Below is a small trained network, with its code and all its weights. Each question gives an input and a class and asks what happens when units are switched off, that is, made to give their printed mean instead of their output.

import numpy as np


def w(rows, s, z=0):
    codes = np.array(rows[::2]) - 128.0
    scale = np.full(codes.shape[1], s)
    scale[-1] = z or s
    return codes * scale


def f(y):
    return np.maximum(y, 0)


def log_softmax(a):
    a = a - a.max(-1, keepdims=True)
    return a - np.log(np.exp(a).sum(-1, keepdims=True))


def net(x, mask):
    res = np.array(x, float).reshape(1, 6) / 4 @ E
    y = f(res @ A[0][:, :-1].T + A[0][:, -1])
    res = res + np.where(mask, y, B[0][:, -1]) @ B[0][:, :-1]
    return log_softmax(res[-1] @ U[:, :-1].T + U[:, -1])


A, B = {}, {}
E = w([
[119,141,129,108,94,239,3,60,133,165,156,116],'x0',
[109,121,101,137,78,92,96,133,100,125,70,202],'x1',
[163,82,89,198,97,130,132,104,190,137,106,116],'x2',
[208,152,148,146,138,93,96,145,113,200,145,142],'x3',
[119,89,155,55,145,100,147,93,191,176,127,165],'x4',
[135,133,156,135,111,128,124,135,145,113,121,130],'x5',
],0.015)
A[0] = w([
[138,134,153,125,147,146,145,128,156,133,168,60,93],'n0',
[54,104,104,106,101,186,105,102,143,77,138,120,21],'n1',
[112,96,148,53,120,150,109,81,198,173,136,173,45],'n2',
[207,142,153,133,122,128,73,123,97,180,155,145,47],'n3',
[98,156,189,65,126,161,106,119,59,127,143,148,105],'n4',
[131,158,116,203,97,178,89,134,47,91,134,77,7],'n5',
[119,133,128,112,93,205,31,84,129,156,142,133,2],'n6',
[148,81,76,194,93,168,107,82,202,155,114,120,69],'n7',
[146,135,145,107,151,181,121,111,159,135,185,49,111],'n8',
[99,126,101,132,62,136,66,114,97,130,100,253,56],'n9',
[62,116,124,117,121,137,154,117,138,84,103,105,85],'n10',
[100,160,175,73,135,139,104,141,81,120,139,145,28],'n11',
],0.016,0.0039)
B[0] = w([
[92,116,123,124,94,145,90,103,53,109,59,151,200],'n0',
[178,162,156,172,142,162,136,127,146,236,142,125,198],'n1',
[94,115,128,42,132,118,110,125,183,122,132,202,225],'n2',
[162,165,158,170,138,192,136,117,153,240,153,120,203],'n3',
[122,145,74,143,119,124,96,152,182,70,183,57,205],'n4',
[88,101,133,15,136,108,112,114,207,126,133,205,215],'n5',
[151,121,140,161,130,47,233,163,69,106,141,177,253],'n6',
[126,152,71,145,118,130,85,153,166,49,218,39,222],'n7',
[108,106,145,134,137,144,109,110,72,123,11,94,229],'n8',
[96,104,153,122,137,171,97,93,53,117,5,83,208],'n9',
[179,153,153,160,129,142,125,127,103,202,155,140,184],'n10',
[149,108,80,173,100,130,106,120,159,74,186,81,185],'n11',
],0.015,0.024)
U = w([
[82,102,140,156,97,182,84,79,62,90,57,80,29],'0',
[131,144,64,175,87,151,85,146,176,44,218,45,122],'1',
[84,107,137,31,124,140,107,106,215,131,170,217,188],'2',
[164,119,149,202,116,60,249,186,71,81,154,169,254],'3',
[199,193,164,190,116,208,99,104,156,241,175,122,62],'4',
],0.011,0.0033)

Each question gives the input, the list of numbers given to net, and the class t.
The units are the neurons (one row each of A and B). Each row of codes is followed by its name. A weight is (code - 128) times the scale printed after its matrix; where a second scale follows, it is the last column's (A, B and U).
mask holds one flag per neuron, in row order. A switched-off neuron (its flag False) gives its mean, the last column of its row in B, instead of its output. The means were averaged over made-up inputs and are rounded, as every weight is.
A unit's drop is (log p(t) with every unit on - log p(t) with that unit switched off) / (log p(t) with every unit on - log p(t) with every unit switched off).
The circuit of an input: a set's keep is (log p(t) with only the set's units on - log p(t) with every unit switched off) / (log p(t) with every unit on - log p(t) with every unit switched off). Starting from all 12 units, units are removed one at a time, each time the one whose removal leaves the highest keep (on an exact tie, the one counted first), for as long as the keep stays at least 0.8.
circuit, biggest first: the units of the circuit, biggest drop first
most important unit: the unit with the biggest drop
top k neurons: the k neurons with the biggest drops, biggest first
drop of u: that unit's drop, to one decimal
input [-6,8,2,-3,6,8], class 0: circuit, biggest first => (n9)
input [1,-7,-5,5,-6,-8], class 0: top 3 neurons => (n8, n2, n0)
input [-3,-3,6,1,-7,6], class 2: top 3 neurons => (n5, n4, n11)
input [4,-5,-2,5,-3,2], class 0: top 2 neurons => (n8, n1)
input [-1,7,6,8,-5,-4], class 4: top 2 neurons => (n3, n8)
input [-4,7,-2,8,5,4], class 4: top 3 neurons => (n3, n8, n0)
input [-5,1,2,-6,-7,-5], class 2: top 2 neurons => (n5, n6)
input [2,6,-2,-8,-7,-7], class 4: top 2 neurons => (n1, n10)
input [-2,0,-5,4,-4,-5], class 1: top 3 neurons => (n2, n6, n1)
input [6,-5,1,7,-7,-1], class 2: top 3 neurons => (n5, n1, n10)
input [-3,-8,1,7,4,-7], class 0: top 2 neurons => (n0, n8)
input [4,-4,-8,-2,8,7], class 1: top 3 neurons => (n4, n11, n5)
input [-1,0,-7,-6,6,-1], class 1: top 2 neurons => (n4, n11)
input [7,1,-8,7,-6,6], class 1: most important unit => n4
input [5,-7,-8,-2,1,-5], class 1: top 2 neurons => (n4, n11)
input [8,-4,-4,-6,7,-5], class 3: top 2 neurons => (n6, n5)
input [8,-2,-2,2,-4,3], class 3: drop of n6 => 2.5
input [8,-1,6,-2,0,-6], class 3: drop of n4 => 0.1
input [5,4,4,-1,-8,-7], class 2: drop of n5 => 2.8
input [8,-3,-6,-4,4,-5], class 3: most important unit => n6
input [8,-1,4,2,-7,-7], class 3: drop of n2 => 0.4
